N: 129 64 92 81 172 102 184 110 97 119 165 117 145 101 142 70 162 165 144
 189 219 103 122 40 47 106 147 161 201 135 122 138 87 94 81 116 178 158
 106 112 167 113 110 147 134 169 114 88 129 104 80 145
Q: 132 87 97 97 190 95 185 116 84 121 172 132 168 125 130 64 162 151 160
 182 186 85 123 15 53 96 141 123 201 108 95 140 182 169 78 75 62 105 73
 78 128 120 78 139 81 146 150 122 78 90 81 206
C: 129 64 92 81 172 102 184 110 97 119 165 117 145 101 142 70 162 165 144
 189 219 103 122 119 47 106 147 161 201 135 122 138 87 94 81 116 178 158
 119 164 77 129 146 61 93 134 152 136 157 129 137 160
T: 129 64 92 158 172 102 184 110 167 119 165 117 145 101 142 158 162 165
 144 189 219 103 122 40 47 106 147 161 201 135 122 138 87 94 81 116 178
 158 106 112 167 113 110 147 134 169 114 88 129 167 52 146
q: 132 87 97 97 190 95 185 116 84 121 172 132 168 125 130 64 162 151 160
 182 186 85 123 15 53 96 141 123 201 108 95 140 182 169 78 75 62 105 73
 78 128 120 78 139 81 146 150 122 78 90 81 206 : Q
q: 129 64 92 81 172 102 184 110 97 119 165 117 145 101 142 70 162 165 144
 189 219 103 122 40 47 106 147 161 201 135 122 138 87 94 81 116 178 158
 106 112 167 113 110 147 134 169 114 88 129 104 80 145 : N
q: 129 64 92 158 172 102 184 110 167 119 165 117 145 101 142 158 162 165
 144 189 219 103 122 40 47 106 147 161 201 135 122 138 87 94 81 116 178
 158 106 112 167 113 110 147 134 169 114 88 129 167 52 146 : T

U: 137 120 155 158 221 105 83 126 83 96 113 94 90 120 161 103 70 82 163 103
 146 188 77 134 136 153 109 128 147 81 186
F: 75 145 158 165 119 163 184 94 101 141 164 124 95 118 200 134 54 129 89
 132 72 170 108 91 129 197 73 129 114 164 145
G: 94 118 92 87 148 95 54 138 108 194 181 120 125 68 127 101 66 96 121 149
 178 116 136 90 162 130 125 145 145 152 179
Y: 125 98 155 106 147 80 97 165 122 178 146 91 87 78 150 157 68 96 178 111
 112 96 96 78 160 89 163 78 93 169 159
J: 195 147 126 131 103 140 153 74 184 65 179 132 119 97 143 184 96 151 119
 110 168 150 105 167 101 141 102 93 210 107 163
V: 51 168 145 157 154 115 138 125 142 133 169 146 139 119 152 201 165 147
 163 115 179 127 56 127 98 140 158 92 141 168 121
H: 109 129 142 119 143 118 142 95 162 139 167 113 139 152 209 164 64 136 86
 103 54 102 95 75 105 147 96 116 98 108 220
W: 123 122 136 130 146 170 94 126 159 77 118 113 132 95 147 49 75 125 163
 146 146 138 108 129 146 147 138 90 202 162 157
L: 92 134 202 139 137 190 66 119 99 117 150 125 106 108 142 163 138 105 169
 166 151 64 64 91 101 163 101 112 195 135 157
M: 110 111 106 130 176 112 58 103 113 182 143 123 153 149 146 175 45 53 160
 150 119 145 82 85 155 127 149 141 133 103 187
X: 184 183 182 120 140 80 130 118 157 144 190 174 52 93 168 187 86 159 133
 131 193 112 94 176 171 156 114 116 175 136 195
q: 110 111 106 130 176 112 58 103 113 182 143 123 153 149 146 175 45 53 160
 150 119 145 82 85 155 127 149 141 133 103 187 : M
q: 75 145 158 165 119 163 184 94 101 141 164 124 95 118 200 134 54 129 89
 132 72 170 108 91 129 197 73 129 114 164 145 : F

lasuk: 119 123 114 133 142 138 116 151 162 123
zozov: 102 129 92 147 148 143 110 155 156 155
tisub: 103 177 119 92 169 140 98 198 153 64
pak: 137 152 107 107 107 132 107 187 107 108
fopa: 106 69 180 145 91 78 184 41 137 101
toda: 142 114 128 98 111 123 114 123 82 132
dubu: 89 84 88 171 131 126 126 227 166 158
Deze: 124 184 180 184 91 184 184 41 137 101
naku: 122 120 108 139 119 120 106 128 160 127
gabu: 109 84 175 136 104 79 180 54 120 97
lon: 172 158 135 79 128 123 109 172 93 117
gesip: 89 84 88 171 131 126 117 111 166 158
again naku:  : 120
again dubu:  : 126
again Deze:  : 184
again lon:  : 172
again lasuk:  : 123
again pak:  : 107
q: 103 177 119 92 169 140 98 198 153 64 : tisub

D: 149 38 197 136
P: 73 108 203 177
Z: 121 183 121 121
S: 162 63 135 145
again Z:  : 121
q: 121 183 121 121 : Z

R: 135 108 47 98 108 149 47 106
B: 138 170 182 88 155 182 182 182
K: 138 165 143 165 155 165 159 133
again K:  : 165
q: 138 165 143 165 155 165 159 133 : K
again B:  : 182
q: 138 170 182 88 155 182 182 182 : B

fofuz: 132 119 130 105 199 196 111 138 131 42 103 101 127 116 177 152 177 164
 137 132
Nevus: 125 127 129 122 151 150 121 132 129 101 122 117 129 123 144 136 164 139
 131 130
Gir: 123 124 128 126 170 163 120 134 138 85 119 104 129 119 159 138 191 146
 133 125
fum: 143 119 133 100 189 195 106 137 123 37 97 111 126 118 169 154 220 163
 134 144
ner: 139 120 134 103 180 182 108 138 119 52 101 117 126 119 126 150 126 126
 134 142
somug: 137 123 132 118 142 146 121 117 122 117 117 129 127 127 133 134 150 137
 128 135
Deno: 122 126 129 120 171 164 121 133 137 86 122 106 129 117 161 139 190 147
 132 124
pob: 130 119 130 105 195 193 111 139 130 44 102 101 130 116 173 150 225 162
 136 134
tedef: 132 174 129 108 174 194 110 139 132 41 104 103 129 116 174 152 227 161
 136 135
Latil: 121 126 126 121 171 165 122 136 137 86 118 106 131 119 162 141 189 145
 126 126
q: 143 119 133 100 189 195 106 137 123 37 97 111 126 118 169 154 220 163
 134 144 : fum
q: 132 119 130 105 199 196 111 138 131 42 103 101 127 116 177 152 177 164
 137 132 : fofuz
q: 139 120 134 103 180 182 108 138 119 52 101 117 126 119 126 150 126 126
 134 142 : ner
again pob:  : 130

Vil: 125 126 130 129 132 128
Zuv: 119 154 178 154 178 154
mup: 125 127 131 133 132 132
tinil: 132 147 122 116 125 132
kat: 133 138 131 129 126 130
bezi: 128 127 129 126 133 126
zisev: 127 131 129 131 128 131
Deni: 136 118 130 151 125 126
lelal: 130 134 130 128 129 129
Boloz: 133 132 130 132 131 132
Sed: 104 144 104 90 90 104
rute: 157 81 92 92 102 178
again zisev:  : 131
again Boloz:  : 132
again tinil:  : 132
again rute:  : 92
again bezi:  : 126
again mup:  : 132
q: 133 132 130 132 131 132 : Boloz

Lidok: 17 25 123 127 129
Muziz: 38 29 122 128 128
vek: 22 38 122 130 130
Popum: 39 50 124 127 129
tuku: 55 84 124 127 129
bag: 33 33 33 127 130
bev: 33 76 122 127 128
giru: 39 28 123 128 128
again bag:  : 33
again vek:  : 130

bos: 51 151 93 196 162 167 93 182 154 187 93 57 83 190
tos: 93 108 140 154 168 187 82 187 187 187 101 45 54 59
pibu: 93 108 140 154 168 168 82 140 169 140 101 140 140 198
again bos:  : 93
again tos:  : 187
q: 51 151 93 196 162 167 93 182 154 187 93 57 83 190 : bos
q: 93 108 140 154 168 187 82 187 187 187 101 45 54 59 : tos

gop: 105 195 61 65 174
fozug: 75 201 99 189 67
suli: 40 38 38 50 212
zigon: 57 129 211 97 126
viso: 216 38 143 38 169
gifel: 188 220 80 54 56
Zani: 81 201 99 189 67
Kel: 140 43 75 205 206
duz: 32 84 149 210 78
Bubuz: 76 180 152 108 224
again viso:  : 38
again suli:  : 38

Zozup: 129 149 149 179 148 146 161 195 239 148 167 146 156 159 154 171 164 178
 148 175 152
Gupoz: 165 170 149 154 152 160 153 156 149 189 156 191 156 151 143 140 155 163
 179 143 156
bigu: 185 145 165 143 146 173 152 164 143 143 144 176 157 146 142 190 149 146
 145 160 150
duse: 140 149 182 159 174 143 161 154 151 178 165 161 148 165 184 144 178 163
 158 175 152
kopa: 129 149 142 179 148 146 161 195 239 148 167 146 156 159 154 171 164 178
 148 175 146
riv: 186 161 149 220 152 156 187 146 197 144 220 152 154 143 159 220 150 205
 187 148 136
Sav: 146 142 182 162 138 156 163 162 153 153 161 138 157 157 150 138 138 140
 145 173 165
dus: 186 161 149 155 152 156 148 146 197 144 143 152 154 143 159 220 150 205
 187 162 136
q: 129 149 142 179 148 146 161 195 239 148 167 146 156 159 154 171 164 178
 148 175 146 : kopa
q: 129 149 149 179 148 146 161 195 239 148 167 146 156 159 154 171 164 178
 148 175 152 : Zozup
q: 186 161 149 220 152 156 187 146 197 144 220 152 154 143 159 220 150 205
 187 148 136 : riv
q: 165 170 149 154 152 160 153 156 149 189 156 191 156 151 143 140 155 163
 179 143 156 : Gupoz

venu: 121 139 113 112 94 169 125 110 117 192 80 107 147 81 48 48 138 150 218
 192 102 144 141 106 175 139
lefez: 102 123 116 155 125 154 140 144 83 139 134 97 88 113 87 92 166 111 145
 155 174 107 139 105 118 173
pemez: 103 96 156 124 107 117 119 149 163 141 113 137 133 137 127 162 132 88 87
 117 113 131 102 105 96 124
sog: 159 157 94 124 153 125 138 87 101 106 143 122 130 139 136 118 112 176
 165 112 126 122 145 156 148 116
tuz: 97 111 129 150 112 165 134 149 99 159 108 105 96 87 99 77 166 95 152 183
 170 120 148 97 136 171
datus: 159 157 153 110 153 103 118 94 164 78 123 169 147 117 141 141 93 126 95
 106 104 144 150 157 175 95
fizu: 121 136 100 147 135 135 141 128 85 126 148 96 104 139 99 129 149 150 141
 112 160 106 111 116 101 154
mog: 98 148 80 155 101 169 141 121 59 192 116 70 91 108 82 48 166 176 218 192
 174 101 115 89 127 174
gabi: 141 119 156 130 153 103 118 139 164 80 148 169 125 134 139 162 107 88 73
 99 133 137 150 154 125 109
q: 121 139 113 112 94 169 125 110 117 192 80 107 147 81 48 48 138 150 218
 192 102 144 141 106 175 139 : venu
q: 159 157 94 124 153 125 138 87 101 106 143 122 130 139 136 118 112 176
 165 112 126 122 145 156 148 116 : sog

